Below is a small trained network, with its code and all its weights. Each question gives an input and a target symbol and asks what happens when units are switched off, that is, made to give their printed mean instead of their output.

import numpy as np


def w(rows, s, z=0):
    codes = np.array(rows[::2]) - 128.0
    scale = np.full(codes.shape[1], s)
    scale[-1] = z or s
    return codes * scale


def norm(h):
    return h / np.sqrt((h * h).mean(-1, keepdims=True) + 1e-5)


def f(y):
    return y / 2 * (1 + np.tanh(0.7978845608 * (y + 0.044715 * y**3)))


def softmax(a):
    e = np.exp(a - a.max(-1, keepdims=True))
    return e / e.sum(-1, keepdims=True)


def log_softmax(a):
    a = a - a.max(-1, keepdims=True)
    return a - np.log(np.exp(a).sum(-1, keepdims=True))


def net(x, mask):
    ids = ['ΘΠΦΨαβγδεζημξσω'.index(c) for c in x.split()]
    T = len(ids)
    res = E[ids] + P[:T]
    u = 0
    for l in range(3):
        r = norm(res)
        for j in range(2):
            rows = slice(2 * j, 2 * j + 2)
            q, k, v = (r @ M[l][rows].T for M in (Q, K, V))
            z = softmax(np.where(np.tri(T) > 0, q @ k.T / 2**0.5, -1e9)) @ v
            o = O[l][rows]
            res = res + np.where(mask[u + j], z, o[:, -1]) @ o[:, :-1]
        u += 2
        y = f(norm(res) @ A[l][:, :-1].T + A[l][:, -1])
        res = res + np.where(mask[u : u + 4], y, B[l][:, -1]) @ B[l][:, :-1]
        u += 4
    return log_softmax(norm(res)[-1] @ U[:, :-1].T + U[:, -1])


Q, K, V, O, A, B = {}, {}, {}, {}, {}, {}
E = w([
[123,96,104,65,128,70,153,108,129,42,93],'Θ',
[179,76,176,122,88,49,84,140,157,62,141],'Π',
[104,91,206,189,120,184,51,135,168,125,152],'Φ',
[130,120,114,113,151,161,154,97,163,84,139],'Ψ',
[71,187,200,122,132,70,115,79,175,168,48],'α',
[169,143,164,193,91,199,179,106,126,163,73],'β',
[185,125,194,164,155,135,68,148,168,142,140],'γ',
[181,119,134,158,163,96,142,115,113,134,66],'δ',
[138,140,173,132,153,108,165,116,98,156,98],'ε',
[118,109,161,156,148,131,116,82,166,94,92],'ζ',
[134,93,140,126,105,158,119,152,125,134,166],'η',
[110,57,164,142,132,166,86,103,127,123,92],'μ',
[232,165,83,198,130,223,138,153,171,125,142],'ξ',
[159,128,122,151,3,127,179,207,217,118,148],'σ',
[170,87,94,88,133,130,135,157,101,133,81],'ω',
],0.02)
P = w([
[132,153,169,135,114,135,203,136,88,94,53],'0',
[133,135,175,36,112,162,98,175,168,59,52],'1',
[155,116,169,139,145,73,120,87,117,134,140],'2',
[113,150,134,133,110,151,188,119,79,106,52],'3',
[165,194,89,122,2,144,65,126,131,154,159],'4',
[145,103,164,153,159,73,117,89,119,141,145],'5',
[110,150,128,142,108,161,181,125,80,104,61],'6',
[119,141,137,38,120,181,104,168,212,197,123],'7',
[147,100,147,165,165,82,113,98,113,168,162],'8',
[110,157,132,142,99,171,188,115,74,96,68],'9',
[203,158,49,117,57,142,101,103,183,164,134],'10',
[137,84,154,180,186,77,128,108,116,160,169],'11',
],0.019)
Q[0] = w([
[146,127,84,107,42,83,92,34,192,190,143],'0.h1',
[43,172,174,91,80,140,188,255,195,198,85],'0.h1',
[184,163,86,112,173,165,146,192,43,111,76],'0.h2',
[146,140,97,104,125,205,166,142,154,144,135],'0.h2',
],0.009)
K[0] = w([
[137,156,124,31,177,140,72,194,229,160,123],'0.h1',
[123,254,144,95,17,119,122,125,40,96,146],'0.h1',
[114,97,116,176,150,158,155,69,46,70,112],'0.h2',
[183,104,77,128,140,208,109,132,115,157,120],'0.h2',
],0.0092)
V[0] = w([
[156,76,41,169,145,51,160,140,255,59,166],'0.h1',
[197,76,133,193,150,100,101,186,161,179,58],'0.h1',
[93,97,110,150,165,137,139,157,107,122,163],'0.h2',
[82,164,101,137,145,113,80,191,115,162,115],'0.h2',
],0.0076)
O[0] = w([
[172,171,123,121,193,146,84,120,119,132,128,25],'0.h1',
[104,124,131,190,156,151,142,211,76,243,100,240],'0.h1',
[144,110,157,86,109,163,75,101,215,4,173,2],'0.h2',
[66,197,69,175,152,144,165,167,163,94,141,30],'0.h2',
],0.011,0.005)
A[0] = w([
[7,65,194,138,203,94,62,29,39,138,236,200],'0.n1',
[108,51,80,164,243,85,195,124,1,82,133,147],'0.n2',
[216,108,100,73,89,219,208,223,99,103,182,50],'0.n3',
[127,171,125,98,45,230,138,205,117,165,117,255],'0.n4',
],0.0082,0.0036)
B[0] = w([
[125,104,71,151,169,51,227,228,69,138,38,213],'0.n1',
[194,45,174,2,181,65,162,5,74,98,74,255],'0.n2',
[84,176,199,190,70,160,157,147,119,135,119,147],'0.n3',
[185,100,74,100,174,53,124,142,172,43,125,246],'0.n4',
],0.0092,0.0077)
Q[1] = w([
[177,92,28,196,73,89,149,52,123,151,139],'1.h1',
[126,117,55,86,149,101,124,120,211,195,189],'1.h1',
[98,69,244,89,234,138,213,213,174,100,39],'1.h2',
[164,139,26,100,167,84,128,95,254,169,151],'1.h2',
],0.0093)
K[1] = w([
[111,114,114,55,146,148,143,133,253,168,57],'1.h1',
[224,81,80,85,100,147,97,200,122,100,189],'1.h1',
[114,114,14,217,134,94,136,42,80,125,153],'1.h2',
[125,112,73,94,93,98,115,131,217,213,168],'1.h2',
],0.011)
V[1] = w([
[162,120,25,69,84,229,162,165,106,127,123],'1.h1',
[97,198,152,242,137,129,136,131,190,94,194],'1.h1',
[134,2,54,186,165,188,67,91,120,76,111],'1.h2',
[130,155,86,159,113,113,171,35,163,188,43],'1.h2',
],0.0091)
O[1] = w([
[157,117,223,138,161,7,110,190,114,89,102,91],'1.h1',
[151,134,57,116,96,125,117,72,55,136,81,1],'1.h1',
[161,153,174,118,61,219,119,156,50,161,26,128],'1.h2',
[122,202,96,123,38,145,23,130,103,110,204,198],'1.h2',
],0.011,0.016)
A[1] = w([
[160,72,183,177,140,111,117,82,97,126,112,2],'1.n1',
[205,78,126,115,123,184,126,143,165,83,171,87],'1.n2',
[123,85,199,247,136,167,113,66,91,155,167,32],'1.n3',
[160,199,56,97,79,169,98,111,137,128,107,188],'1.n4',
],0.012,0.0066)
B[1] = w([
[76,107,55,86,85,94,33,74,71,134,152,253],'1.n1',
[175,145,124,136,146,11,197,73,93,223,142,235],'1.n2',
[134,97,158,248,102,152,52,31,234,30,61,202],'1.n3',
[161,3,111,15,212,217,15,150,153,166,143,229],'1.n4',
],0.011,0.0038)
Q[2] = w([
[84,156,182,105,148,92,104,181,92,124,107],'2.h1',
[115,149,90,164,254,106,98,150,141,146,172],'2.h1',
[217,135,66,98,33,235,131,128,69,138,202],'2.h2',
[169,97,27,70,136,198,116,51,202,139,95],'2.h2',
],0.0093)
K[2] = w([
[127,111,97,108,91,126,137,113,48,168,144],'2.h1',
[227,26,126,120,140,127,127,167,139,66,175],'2.h1',
[171,202,11,85,14,167,133,197,191,132,165],'2.h2',
[98,169,68,112,137,100,90,174,129,254,73],'2.h2',
],0.0088)
V[2] = w([
[115,85,177,179,237,204,145,105,13,2,208],'2.h1',
[47,189,86,86,141,111,68,138,166,123,103],'2.h1',
[72,62,178,166,170,90,123,78,107,70,98],'2.h2',
[102,169,132,61,30,89,75,165,195,179,121],'2.h2',
],0.007)
O[2] = w([
[97,186,17,254,78,111,187,20,142,97,55,68],'2.h1',
[127,104,240,107,92,141,151,152,158,45,86,72],'2.h1',
[174,199,87,162,92,172,138,91,127,136,121,254],'2.h2',
[129,178,95,51,221,119,54,163,219,140,65,145],'2.h2',
],0.0085,0.0067)
A[2] = w([
[144,119,76,126,188,114,112,234,99,163,178,137],'2.n1',
[60,199,104,74,150,115,144,71,62,141,110,41],'2.n2',
[67,116,123,141,168,152,214,101,121,95,161,46],'2.n3',
[63,94,39,204,123,255,149,192,136,63,155,3],'2.n4',
],0.011,0.0051)
B[2] = w([
[46,161,106,134,133,197,142,98,73,76,109,255],'2.n1',
[87,241,96,174,164,173,129,200,212,114,88,168],'2.n2',
[107,253,121,72,53,205,77,172,166,124,111,126],'2.n3',
[113,183,204,43,192,38,59,167,55,78,217,127],'2.n4',
],0.013,0.0075)
U = w([
[167,176,124,104,209,133,161,88,128,11,138,117],'Θ',
[187,152,164,100,102,58,71,86,114,195,151,23],'Π',
[110,150,136,123,74,72,69,171,69,84,166,137],'Φ',
[120,156,185,111,197,160,215,51,137,220,179,34],'Ψ',
[117,112,170,45,138,169,84,132,111,180,153,134],'α',
[183,132,173,167,95,155,113,219,143,183,89,99],'β',
[196,157,190,158,178,135,137,104,156,169,181,91],'γ',
[141,171,48,151,133,63,65,168,116,111,41,161],'δ',
[77,208,118,144,95,195,139,154,143,166,143,111],'ε',
[106,114,71,150,114,130,86,58,162,49,158,254],'ζ',
[94,89,118,140,84,108,184,143,165,168,214,184],'η',
[102,34,89,140,81,136,165,166,143,182,46,47],'μ',
[123,96,101,148,144,216,222,152,96,78,160,123],'ξ',
[114,110,152,189,181,117,149,226,155,49,100,151],'σ',
[191,74,115,105,159,56,196,130,164,90,83,93],'ω',
],0.012,0.0048)

Each question gives the input, a string of symbols that net reads in full, and the target symbol t.
The units are the heads (2 rows each of Q, K, V and O) and the neurons (one row each of A and B). Each row of codes is followed by its name. A weight is (code - 128) times the scale printed after its matrix; where a second scale follows, it is the last column's (O, A, B and U).
mask holds one flag per unit, layer by layer, with each layer's heads first. A switched-off unit (its flag False) gives its mean, the last column of its rows in O or B, instead of its output. The means were averaged over made-up inputs and are rounded, as every weight is.
A unit's drop is (log p(t) with every unit on - log p(t) with that unit switched off) / (log p(t) with every unit on - log p(t) with every unit switched off).
The circuit of an input: a set's keep is (log p(t) with only the set's units on - log p(t) with every unit switched off) / (log p(t) with every unit on - log p(t) with every unit switched off). Starting from the 12 units with the biggest drops (on a tie, the unit counted first), units are removed one at a time, each time the one whose removal leaves the highest keep (on an exact tie, the one counted first), for as long as the keep stays at least 0.8.
circuit, biggest first: the units of the circuit, biggest drop first
k most important neurons: the k neurons with the biggest drops, biggest first
top k neurons in layer l: the k neurons of layer l with the biggest drops, biggest first
input Ψ Ψ σ δ ω, target Π: 4 most important neurons -> (1.n2, 0.n1, 0.n4, 2.n2)
input ε ζ ξ ζ ζ ε, target δ: circuit, biggest first -> (0.n1, 1.h2)
input ζ ζ α, target ε: circuit, biggest first -> (1.h1, 0.n2)
input ζ γ δ ζ μ μ η μ ω Θ ε, target β: circuit, biggest first -> (1.h1, 0.n2)
input η ε β α η ζ ζ δ Ψ Ψ η, target ε: circuit, biggest first -> (0.h1, 2.n1)
input ω Φ ζ δ η μ Π ζ μ ζ ε, target α: circuit, biggest first -> (1.n4, 0.n1)
input ζ η ζ ε ζ ω ε ζ ε ε ξ, target α: circuit, biggest first -> (1.n4)
input η β ε Ψ ω, target Φ: circuit, biggest first -> (1.h1, 2.n1)
input μ ζ δ ζ ε ζ Ψ, target Ψ: circuit, biggest first -> (1.n2, 0.n1)
input Π μ μ ω η ζ ζ ζ η ζ γ, target α: top 2 neurons in layer 0 -> (0.n2, 0.n1)
input ω Θ ζ Φ ζ, target γ: top 2 neurons in layer 0 -> (0.n2, 0.n1)
input ε ε Π γ ω ω η ε ζ μ, target μ: circuit, biggest first -> (2.n1, 0.h1)
input η η η μ η δ ζ η, target ω: circuit, biggest first -> (0.n4, 1.h2)
input ω ω ζ δ δ ζ ζ Ψ, target ε: circuit, biggest first -> (0.n2)
input δ ε ω ζ ε, target η: circuit, biggest first -> (1.h2, 0.n2)
input μ Θ Φ, target σ: 2 most important neurons -> (0.n1, 0.n2)
input ζ ε Ψ ζ η η ζ ε, target ω: circuit, biggest first -> (1.h2, 0.n4, 0.h1)
input ζ ε ζ μ ζ Θ η γ ζ σ, target σ: 4 most important neurons -> (0.n2, 0.n3, 0.n4, 1.n1)
input ξ η ζ α δ, target ω: circuit, biggest first -> (1.h2, 0.n3)
input ζ ε ζ ζ α ε ζ ζ σ μ ζ ζ, target δ: circuit, biggest first -> (0.n1, 1.h2, 0.h2)
input Θ δ ζ, target δ: 4 most important neurons -> (0.n1, 1.n1, 0.n2, 2.n2)
input ζ μ ζ ω, target ω: 3 most important neurons -> (0.n2, 0.n4, 2.n1)
input Φ ε η ζ η ε ε, target ε: top neuron in layer 2 -> (2.n2)
input ζ Ψ ζ Π ξ ε ω δ ε ζ μ, target ε: top 2 neurons in layer 0 -> (0.n4, 0.n2)
input ζ α μ, target μ: 3 most important neurons -> (0.n1, 0.n2, 0.n4)
input ζ ζ μ η ζ, target α: 2 most important neurons -> (0.n2, 0.n1)
input ζ Φ ζ ε γ ζ ζ, target ζ: top neuron in layer 1 -> (1.n3)
input ζ ζ ε η ζ ζ ω δ ζ σ, target σ: 2 most important neurons -> (0.n2, 0.n4)
input ζ ε Π μ ω, target η: 3 most important neurons -> (0.n3, 0.n2, 0.n1)
input ζ η δ δ γ ζ ε ζ ε ζ, target ζ: top 2 neurons in layer 1 -> (1.n3, 1.n1)
